Below is a small trained network, with its code and all its weights. Each question gives an input and a class and asks what happens when units are switched off, that is, made to give their printed mean instead of their output.

import numpy as np


def w(rows, s, z=0):
    codes = np.array(rows[::2]) - 128.0
    scale = np.full(codes.shape[1], s)
    scale[-1] = z or s
    return codes * scale


def f(y):
    return y / 2 * (1 + np.tanh(0.7978845608 * (y + 0.044715 * y**3)))


def log_softmax(a):
    a = a - a.max(-1, keepdims=True)
    return a - np.log(np.exp(a).sum(-1, keepdims=True))


def net(x, mask):
    res = np.array(x, float).reshape(1, 5) / 4 @ E
    y = f(res @ A[0][:, :-1].T + A[0][:, -1])
    res = res + np.where(mask, y, B[0][:, -1]) @ B[0][:, :-1]
    return log_softmax(res[-1] @ U[:, :-1].T + U[:, -1])


A, B = {}, {}
E = w([
[59,105,143,147,148,199,33,61,57],'x0',
[153,113,174,117,182,133,122,146,2],'x1',
[110,13,150,113,53,104,185,71,129],'x2',
[133,140,46,61,125,214,138,105,92],'x3',
[54,132,149,166,223,159,181,109,177],'x4',
],0.0098)
A[0] = w([
[82,84,130,118,155,171,200,70,131,36],'neuron 1',
[85,122,113,166,104,129,149,79,182,255],'neuron 2',
[219,208,113,83,133,119,118,235,98,184],'neuron 3',
[153,122,56,66,102,149,186,115,141,202],'neuron 4',
[97,80,164,114,172,154,146,96,62,93],'neuron 5',
[158,84,70,59,2,145,136,86,128,176],'neuron 6',
[152,101,198,132,159,100,136,156,64,136],'neuron 7',
[152,109,168,154,61,91,84,127,117,200],'neuron 8',
[86,121,84,112,118,153,113,77,139,201],'neuron 9',
[76,194,84,151,204,220,112,119,149,186],'neuron 10',
[117,114,119,109,167,202,96,82,64,44],'neuron 11',
],0.0087,0.0036)
B[0] = w([
[71,121,114,115,95,126,160,126,119,179],'neuron 1',
[88,131,146,113,71,85,161,115,160,214],'neuron 2',
[151,144,61,103,133,118,169,211,135,254],'neuron 3',
[139,155,121,64,132,143,87,112,70,216],'neuron 4',
[132,95,191,167,128,134,153,112,150,197],'neuron 5',
[105,218,139,5,100,108,40,113,78,251],'neuron 6',
[139,121,195,143,128,127,113,134,154,200],'neuron 7',
[106,156,147,128,117,116,76,143,117,200],'neuron 8',
[86,129,158,111,109,107,129,129,128,189],'neuron 9',
[98,153,193,73,107,83,79,163,129,242],'neuron 10',
[139,131,164,133,148,99,126,170,189,197],'neuron 11',
],0.012,0.0092)
U = w([
[166,151,61,126,102,122,166,32,177,34],'0',
[139,123,129,164,127,86,221,175,217,197],'1',
[146,146,53,208,100,145,76,123,99,81],'2',
[161,100,171,194,170,186,85,65,99,3],'3',
[179,148,5,103,151,165,140,161,73,79],'4',
[77,82,113,165,122,172,235,18,105,76],'5',
[82,148,164,94,118,110,65,126,103,221],'6',
],0.011,0.0043)

Each question gives the input, the list of numbers given to net, and the class t.
The units are the neurons (one row each of A and B). Each row of codes is followed by its name. A weight is (code - 128) times the scale printed after its matrix; where a second scale follows, it is the last column's (A, B and U).
mask holds one flag per neuron, in row order. A switched-off neuron (its flag False) gives its mean, the last column of its row in B, instead of its output. The means were averaged over made-up inputs and are rounded, as every weight is.
A unit's drop is (log p(t) with every unit on - log p(t) with that unit switched off) / (log p(t) with every unit on - log p(t) with every unit switched off).
The circuit of an input: a set's keep is (log p(t) with only the set's units on - log p(t) with every unit switched off) / (log p(t) with every unit on - log p(t) with every unit switched off). Starting from all 11 units, units are removed one at a time, each time the one whose removal leaves the highest keep (on an exact tie, the one counted first), for as long as the keep stays at least 0.8.
units of the circuit, in order: the units of the circuit, biggest drop first
most important unit: the unit with the biggest drop
k most important neurons: the k neurons with the biggest drops, biggest first
drop of u: that unit's drop, to one decimal
input [-6,-5,-1,7,-2], class 4: most important unit	neuron 3
input [7,7,1,-4,7], class 3: 3 most important neurons	neuron 5; neuron 6; neuron 3
input [7,6,-4,-7,4], class 3: units of the circuit, in order	neuron 6; neuron 5
input [-8,7,-7,-7,-1], class 1: 3 most important neurons	neuron 7; neuron 6; neuron 4
input [-8,8,-4,-1,0], class 1: 2 most important neurons	neuron 6; neuron 7
input [-2,-1,1,4,-5], class 4: units of the circuit, in order	neuron 10; neuron 3
input [-2,-2,-3,-6,-6], class 1: 3 most important neurons	neuron 6; neuron 4; neuron 3
input [7,5,2,0,1], class 3: 4 most important neurons	neuron 6; neuron 5; neuron 3; neuron 2
input [6,7,4,2,-1], class 3: 2 most important neurons	neuron 5; neuron 10
input [3,-4,-4,-5,-6], class 2: 2 most important neurons	neuron 10; neuron 6
input [-7,-7,8,3,6], class 6: 2 most important neurons	neuron 6; neuron 4
input [-6,-4,1,2,-2], class 4: drop of neuron 7	0.1
input [-5,-7,-1,8,-7], class 4: drop of neuron 10	0.5
input [-8,0,8,3,6], class 6: drop of neuron 6	0.7
input [-7,1,-4,-3,-5], class 4: units of the circuit, in order	neuron 3
